Below are the code and all the weights of a small trained network. Each question names an input and a target symbol and asks about switching units off, where a switched-off unit gives its printed mean instead of its output.

import numpy as np


def w(rows, s, z=0):
    codes = np.array(rows[::2]) - 128.0
    scale = np.full(codes.shape[1], s)
    scale[-1] = z or s
    return codes * scale


def norm(h):
    return h / np.sqrt((h * h).mean(-1, keepdims=True) + 1e-5)


def f(y):
    return y / 2 * (1 + np.tanh(0.7978845608 * (y + 0.044715 * y**3)))


def softmax(a):
    e = np.exp(a - a.max(-1, keepdims=True))
    return e / e.sum(-1, keepdims=True)


def log_softmax(a):
    a = a - a.max(-1, keepdims=True)
    return a - np.log(np.exp(a).sum(-1, keepdims=True))


def net(x, mask):
    ids = ['αβγδεζηθλπσψ'.index(c) for c in x.split()]
    T = len(ids)
    res = E[ids] + P[:T]
    r = norm(res)
    for j in range(3):
        rows = slice(3 * j, 3 * j + 3)
        q, k, v = (r @ M[0][rows].T for M in (Q, K, V))
        z = softmax(np.where(np.tri(T) > 0, q @ k.T / 3**0.5, -1e9)) @ v
        o = O[0][rows]
        res = res + np.where(mask[j], z, o[:, -1]) @ o[:, :-1]
    y = f(norm(res) @ A[0][:, :-1].T + A[0][:, -1])
    res = res + np.where(mask[3:19], y, B[0][:, -1]) @ B[0][:, :-1]
    return log_softmax(norm(res)[-1] @ U[:, :-1].T + U[:, -1])


Q, K, V, O, A, B = {}, {}, {}, {}, {}, {}
E = w([
[144,253,100,219,113,79,230,69,36],'α',
[92,73,82,73,104,160,159,115,114],'β',
[154,74,101,111,87,197,148,111,111],'γ',
[159,121,35,122,122,145,114,132,137],'δ',
[172,94,83,141,128,118,182,147,173],'ε',
[102,110,127,135,135,208,77,161,104],'ζ',
[198,115,92,188,124,143,102,163,144],'η',
[170,86,78,115,76,90,149,143,145],'θ',
[128,140,91,73,102,144,92,153,165],'λ',
[137,137,100,130,161,144,133,174,191],'π',
[106,100,97,107,145,97,164,163,170],'σ',
[168,118,166,158,85,116,122,161,180],'ψ',
],0.019)
P = w([
[32,64,201,247,135,126,79,81,180],'0',
[118,152,116,162,100,198,116,240,143],'1',
[185,170,139,71,181,139,110,226,89],'2',
[213,119,148,68,255,72,74,141,93],'3',
[160,44,113,140,243,70,50,69,169],'4',
[90,60,61,197,155,97,58,112,218],'5',
[75,117,53,155,78,110,84,220,208],'6',
],0.0089)
Q[0] = w([
[97,146,59,160,34,114,127,185,172],'H0',
[67,134,184,98,73,206,184,152,50],'H0',
[223,174,130,65,143,116,133,216,115],'H0',
[144,125,165,182,85,144,96,151,133],'H1',
[176,114,149,162,134,154,83,110,122],'H1',
[202,130,168,137,111,185,110,144,113],'H1',
[254,123,23,134,172,180,97,186,96],'H2',
[159,179,156,63,95,134,174,251,60],'H2',
[76,128,55,189,47,155,161,218,146],'H2',
],0.012)
K[0] = w([
[182,162,166,77,197,80,119,100,53],'H0',
[163,30,136,103,182,116,77,124,159],'H0',
[96,121,138,170,149,102,124,40,135],'H0',
[155,107,136,105,160,129,115,143,116],'H1',
[145,121,99,115,115,145,121,180,126],'H1',
[122,92,112,138,124,134,110,144,155],'H1',
[87,243,151,169,110,94,176,34,83],'H2',
[113,74,161,132,174,75,69,10,151],'H2',
[199,142,165,62,201,84,120,127,55],'H2',
],0.014)
V[0] = w([
[122,181,160,102,81,91,131,144,192],'H0',
[132,101,110,119,90,155,80,188,176],'H0',
[156,152,62,133,74,102,100,106,134],'H0',
[60,143,147,177,125,125,161,135,129],'H1',
[135,36,122,125,153,151,95,126,174],'H1',
[129,96,152,73,149,108,88,170,182],'H1',
[124,57,158,85,29,73,188,133,86],'H2',
[119,133,84,147,199,88,202,142,179],'H2',
[249,122,191,184,105,149,132,127,163],'H2',
],0.011)
O[0] = w([
[124,200,89,85,26,100,57,145,164,50],'H0',
[94,140,76,150,88,200,162,147,122,114],'H0',
[172,168,198,88,85,84,171,180,41,167],'H0',
[151,118,109,162,120,96,88,69,175,191],'H1',
[150,80,179,232,133,243,132,119,75,169],'H1',
[151,175,152,170,105,176,105,137,97,21],'H1',
[124,2,108,152,29,65,154,168,73,62],'H2',
[224,141,74,129,104,135,103,9,71,254],'H2',
[134,121,178,52,81,189,196,124,165,227],'H2',
],0.0092,0.0037)
A[0] = w([
[111,125,131,10,101,200,155,51,149,192],'N0',
[87,184,206,81,129,181,195,83,178,103],'N1',
[154,155,125,96,194,156,66,144,135,85],'N2',
[121,46,187,124,105,196,128,51,98,142],'N3',
[142,134,104,216,135,196,72,194,172,134],'N4',
[142,12,133,148,132,62,150,158,133,117],'N5',
[137,67,116,49,23,121,164,195,147,222],'N6',
[170,84,81,162,215,95,81,134,74,178],'N7',
[99,69,203,95,59,52,56,103,119,187],'N8',
[212,146,204,197,110,67,157,149,204,104],'N9',
[128,151,147,212,128,191,209,89,54,103],'N10',
[110,69,245,168,156,102,64,132,74,12],'N11',
[102,53,125,145,31,61,93,148,44,161],'N12',
[107,209,124,178,150,162,131,146,19,4],'N13',
[156,175,218,170,55,163,68,117,191,162],'N14',
[187,178,59,152,141,91,198,53,121,225],'N15',
],0.011,0.0037)
B[0] = w([
[180,168,74,215,131,106,226,173,148,183],'N0',
[135,84,69,207,233,97,87,141,5,156],'N1',
[87,151,132,177,94,149,67,89,189,154],'N2',
[137,161,88,17,101,90,121,175,178,200],'N3',
[111,114,113,48,96,108,94,130,118,218],'N4',
[120,140,207,90,78,142,173,150,79,176],'N5',
[74,85,117,119,177,150,115,1,91,180],'N6',
[73,116,42,130,101,100,150,148,122,205],'N7',
[182,235,140,144,186,207,115,88,76,162],'N8',
[54,101,118,162,153,182,141,182,105,169],'N9',
[129,136,246,199,102,45,79,132,178,233],'N10',
[140,184,81,108,124,73,197,191,152,149],'N11',
[189,213,116,141,235,173,80,169,91,154],'N12',
[55,121,146,100,91,77,181,64,121,163],'N13',
[161,154,40,103,158,69,213,122,138,172],'N14',
[110,59,203,117,114,176,87,146,150,251],'N15',
],0.0099,0.011)
U = w([
[170,162,146,25,160,43,153,161,158,44],'α',
[126,84,95,154,126,64,87,226,84,65],'β',
[87,44,205,50,132,178,186,188,160,127],'γ',
[83,182,220,245,129,34,151,36,117,230],'δ',
[251,122,171,106,39,141,178,117,195,95],'ε',
[63,122,148,153,204,184,72,167,212,135],'ζ',
[207,188,170,167,225,143,201,185,156,94],'η',
[171,135,180,83,113,201,97,95,44,252],'θ',
[26,225,140,68,45,135,120,137,157,83],'λ',
[178,233,145,163,147,198,88,57,202,135],'π',
[166,56,65,165,85,116,16,84,118,67],'σ',
[103,92,39,97,135,177,212,72,144,145],'ψ',
],0.011,0.0034)

Each question gives the input, a string of symbols that net reads in full, and the target symbol t.
The units are the heads (3 rows each of Q, K, V and O) and the neurons (one row each of A and B). Each row of codes is followed by its name. A weight is (code - 128) times the scale printed after its matrix; where a second scale follows, it is the last column's (O, A, B and U).
mask holds one flag per unit, heads first, then neurons. A switched-off unit (its flag False) gives its mean, the last column of its rows in O or B, instead of its output. The means were averaged over made-up inputs and are rounded, as every weight is.
A unit's drop is (log p(t) with every unit on - log p(t) with that unit switched off) / (log p(t) with every unit on - log p(t) with every unit switched off).
The circuit of an input: a set's keep is (log p(t) with only the set's units on - log p(t) with every unit switched off) / (log p(t) with every unit on - log p(t) with every unit switched off). Starting from the 12 units with the biggest drops (on a tie, the unit counted first), units are removed one at a time, each time the one whose removal leaves the highest keep (on an exact tie, the one counted first), for as long as the keep stays at least 0.8.
units of the circuit, in order: the units of the circuit, biggest drop first
unit that matters most: the unit with the biggest drop
k most important neurons: the k neurons with the biggest drops, biggest first
heads that matter: for each layer, one digit per head in row order, 1 if its drop is at least 0.15 and else 0, layers parted by /
drop when u is switched off: that unit's drop, to one decimal
input α σ ψ η, target β: units of the circuit, in order : [N7]
input α σ ε α ζ ψ γ, target α: heads that matter : 110
input β η θ β η ζ, target θ: heads that matter : 001
input η γ ε ζ, target η: units of the circuit, in order : [H2; N0]
input ζ α ψ α γ π β, target α: heads that matter : 110
input ζ σ ψ δ ψ ζ π, target δ: units of the circuit, in order : [H1; H0; N10]
input α δ γ α α σ, target α: 2 most important neurons : [N15; N8]
input π λ δ δ, target π: heads that matter : 001
input λ σ β π α η, target β: heads that matter : 110
input ε β ψ ζ ψ η, target ψ: heads that matter : 101
input ζ λ ψ ε π δ, target ψ: heads that matter : 001
input ε σ ε α η ψ, target η: heads that matter : 100
input ψ η η ψ π σ ψ, target ψ: heads that matter : 001
input γ ε η, target γ: unit that matters most : H2
input σ π ψ π β ζ, target ψ: heads that matter : 101
input θ β α θ α, target β: heads that matter : 011
input σ ψ β δ, target σ: heads that matter : 001
input λ β ε, target λ: heads that matter : 101
input π γ θ η α λ α, target η: heads that matter : 011
input δ λ λ β γ π β, target β: units of the circuit, in order : [H2]
input γ γ ψ γ, target γ: heads that matter : 101
input λ π δ γ α σ, target α: 2 most important neurons : [N10; N6]
input ψ α α η α ψ, target η: 2 most important neurons : [N9; N8]
input γ δ δ δ δ ψ, target δ: 2 most important neurons : [N10; N13]
input θ α η λ, target π: 2 most important neurons : [N2; N8]
input ζ γ θ ψ π ε γ, target ψ: 2 most important neurons : [N6; N1]
input γ ζ π θ θ, target ζ: units of the circuit, in order : [H2]
input λ λ π η λ, target λ: drop when N6 is switched off : 0.0
input σ α α, target σ: drop when H1 is switched off : 0.6
input σ γ ψ ζ α ε, target γ: drop when N5 is switched off : 0.2
